Below are the code and all the weights of a small trained network. Each question names an input and a class and asks about switching units off, where a switched-off unit gives its printed mean instead of its output.

import numpy as np


def w(rows, s, z=0):
    codes = np.array(rows[::2]) - 128.0
    scale = np.full(codes.shape[1], s)
    scale[-1] = z or s
    return codes * scale


def norm(h):
    return h / np.sqrt((h * h).mean(-1, keepdims=True) + 1e-5)


def f(y):
    return y / 2 * (1 + np.tanh(0.7978845608 * (y + 0.044715 * y**3)))


def log_softmax(a):
    a = a - a.max(-1, keepdims=True)
    return a - np.log(np.exp(a).sum(-1, keepdims=True))


def net(x, mask):
    res = np.array(x, float).reshape(1, 2) / 4 @ E
    u = 0
    for l in range(2):
        y = f(norm(res) @ A[l][:, :-1].T + A[l][:, -1])
        res = res + np.where(mask[u : u + 6], y, B[l][:, -1]) @ B[l][:, :-1]
        u += 6
    return log_softmax(norm(res)[-1] @ U[:, :-1].T + U[:, -1])


A, B = {}, {}
E = w([
[162,93,157,254,59,127,149,121,36],'x0',
[163,108,232,134,183,131,201,145,201],'x1',
],0.012)
A[0] = w([
[158,136,159,87,90,150,255,150,144,59],'L0N1',
[151,120,119,194,127,142,190,146,118,2],'L0N2',
[110,157,119,111,180,135,113,130,201,204],'L0N3',
[161,111,178,163,117,144,157,125,199,41],'L0N4',
[46,151,119,122,94,139,17,109,69,157],'L0N5',
[160,73,143,187,107,152,170,137,83,193],'L0N6',
],0.0079,0.0022)
B[0] = w([
[158,80,40,118,101,133,81,107,136,187],'L0N1',
[126,158,183,124,168,62,119,106,97,162],'L0N2',
[165,145,144,91,94,116,115,120,67,232],'L0N3',
[163,111,5,207,109,87,62,105,157,191],'L0N4',
[185,112,115,178,221,100,76,136,190,255],'L0N5',
[127,167,159,2,120,161,141,148,127,221],'L0N6',
],0.0097,0.0068)
A[1] = w([
[170,52,141,123,122,126,236,128,214,80],'L1N1',
[128,170,81,39,181,84,123,140,139,251],'L1N2',
[154,97,169,189,102,124,172,134,44,85],'L1N3',
[33,135,95,54,154,155,138,144,244,105],'L1N4',
[158,131,241,155,234,138,155,156,205,92],'L1N5',
[74,148,111,183,160,112,132,96,77,172],'L1N6',
],0.011,0.003)
B[1] = w([
[128,160,85,189,235,90,60,193,112,173],'L1N1',
[159,130,142,135,75,139,162,95,109,251],'L1N2',
[66,147,153,106,171,144,179,132,175,167],'L1N3',
[50,122,179,194,194,121,152,186,126,191],'L1N4',
[153,112,78,65,3,154,90,49,96,166],'L1N5',
[137,131,147,91,159,100,117,140,168,140],'L1N6',
],0.013)
U = w([
[170,138,108,186,199,88,72,116,150,197],'0',
[86,184,226,104,167,123,197,128,102,178],'1',
[192,114,120,95,1,133,117,65,90,254],'2',
[114,76,146,117,98,194,124,126,124,29],'3',
[120,79,116,111,91,137,171,152,132,42],'4',
[111,92,110,110,82,188,156,163,138,13],'5',
[115,76,129,127,76,156,159,152,148,36],'6',
[88,75,120,103,74,129,151,139,138,36],'7',
],0.018,0.0051)

Each question gives the input, the list of numbers given to net, and the class t.
The units are the neurons (one row each of A and B). Each row of codes is followed by its name. A weight is (code - 128) times the scale printed after its matrix; where a second scale follows, it is the last column's (A, B and U).
mask holds one flag per neuron, layer by layer. A switched-off neuron (its flag False) gives its mean, the last column of its row in B, instead of its output. The means were averaged over made-up inputs and are rounded, as every weight is.
A unit's drop is (log p(t) with every unit on - log p(t) with that unit switched off) / (log p(t) with every unit on - log p(t) with every unit switched off).
The circuit of an input: a set's keep is (log p(t) with only the set's units on - log p(t) with every unit switched off) / (log p(t) with every unit on - log p(t) with every unit switched off). Starting from all 12 units, units are removed one at a time, each time the one whose removal leaves the highest keep (on an exact tie, the one counted first), for as long as the keep stays at least 0.8.
circuit, biggest first: the units of the circuit, biggest drop first
most important unit: the unit with the biggest drop
k most important neurons: the k neurons with the biggest drops, biggest first
top k neurons in layer l: the k neurons of layer l with the biggest drops, biggest first
drop when u is switched off: that unit's drop, to one decimal
input [1,0], class 2: most important unit	L0N2
input [-2,8], class 0: 2 most important neurons	L1N1; L0N1
input [-3,-3], class 2: 2 most important neurons	L1N2; L1N1
input [-2,-8], class 0: 2 most important neurons	L0N5; L1N5
input [7,-7], class 0: 3 most important neurons	L0N5; L1N2; L1N4
input [7,3], class 1: 2 most important neurons	L0N5; L1N3
input [2,6], class 0: 3 most important neurons	L0N4; L0N1; L1N1
input [-4,-8], class 0: 2 most important neurons	L0N5; L1N5
input [-2,7], class 0: 2 most important neurons	L1N1; L0N1
input [0,-2], class 2: top 3 neurons in layer 0	L0N5; L0N4; L0N1
input [-6,8], class 0: 2 most important neurons	L1N1; L1N4
input [8,-8], class 0: 2 most important neurons	L0N5; L1N2
input [3,7], class 0: 2 most important neurons	L1N1; L0N4
input [-5,8], class 0: circuit, biggest first	L1N1
input [6,5], class 1: 3 most important neurons	L0N5; L1N3; L0N2
input [-7,1], class 1: 2 most important neurons	L1N4; L0N5
input [-6,2], class 1: 2 most important neurons	L0N5; L1N4
input [4,1], class 1: 2 most important neurons	L0N5; L1N5
input [-3,0], class 2: top 2 neurons in layer 0	L0N3; L0N6
input [2,-7], class 0: circuit, biggest first	L0N5
input [-2,3], class 2: top 2 neurons in layer 0	L0N3; L0N5
input [2,0], class 2: top 2 neurons in layer 0	L0N6; L0N2
input [8,2], class 1: drop when L1N3 is switched off	0.1
input [-6,-3], class 1: drop when L1N4 is switched off	1.1
input [-2,0], class 2: drop when L0N3 is switched off	0.9
input [-2,5], class 0: drop when L0N1 is switched off	0.1
input [-1,0], class 2: most important unit	L1N4
